[[-0.28 -5.45  2.26  1.11]
 [ 0.91 -2.58  1.21  0.94]
 [ 0.17 -6.24  1.58  0.16]]
->
[[-0.28 -5.45]
 [ 0.91 -2.58]
 [ 0.17 -6.24]]

[[ 3.80  4.84 -0.78]
 [-3.86  0.05 -0.60]
 [ 2.59 -1.33  3.57]]
->
[[ 3.80  4.84]
 [-3.86  0.05]
 [ 2.59 -1.33]]

[[-5.90  3.86 -0.90]
 [-0.63 -0.91  1.79]
 [-0.45  3.00 -3.49]]
->
[[-5.90  3.86]
 [-0.63 -0.91]
 [-0.45  3.00]]

[[-0.76 -3.79  2.93  2.68  0.02]
 [ 0.29  2.75 -0.94 -2.83 -1.51]
 [ 1.77  1.91 -0.91 -2.31 -0.85]
 [-0.34 -2.68 -1.42  4.05  1.15]
 [-0.86  5.78 -1.90 -2.97 -0.78]]
->
[[-0.76 -3.79]
 [ 0.29  2.75]
 [ 1.77  1.91]]

[[-0.92 -0.14  0.30  2.89]
 [-0.80 -1.38  2.18  3.23]
 [ 4.98 -4.78 -1.63  5.00]
 [-0.16 -0.53  0.25  0.51]]
->
[[-0.92 -0.14]
 [-0.80 -1.38]
 [ 4.98 -4.78]]

[[ 0.10 -2.60  1.97]
 [-1.91 -0.04  3.39]
 [ 5.06 -4.18  6.62]
 [ 1.98  1.86 -3.36]]
->
[[ 0.10 -2.60]
 [-1.91 -0.04]
 [ 5.06 -4.18]]

[[ 5.08  6.04  2.07  3.94]
 [-3.42 -3.15 -1.01 -3.40]
 [ 4.73  4.78  1.52  3.06]
 [ 4.68  5.32  1.51  3.49]]
->
[[ 5.08  6.04]
 [-3.42 -3.15]
 [ 4.73  4.78]]

[[ 0.13  0.84  0.56  1.36  2.23]
 [-0.19  0.36  4.89  3.62 -0.93]
 [-0.22  1.72  4.12  0.36  0.12]]
->
[[ 0.13  0.84]
 [-0.19  0.36]
 [-0.22  1.72]]

[[-0.37 -0.06  0.03  0.53]
 [-5.48  2.53  3.13 -4.11]
 [ 0.08  0.19  0.06 -0.20]]
->
[[-0.37 -0.06]
 [-5.48  2.53]
 [ 0.08  0.19]]
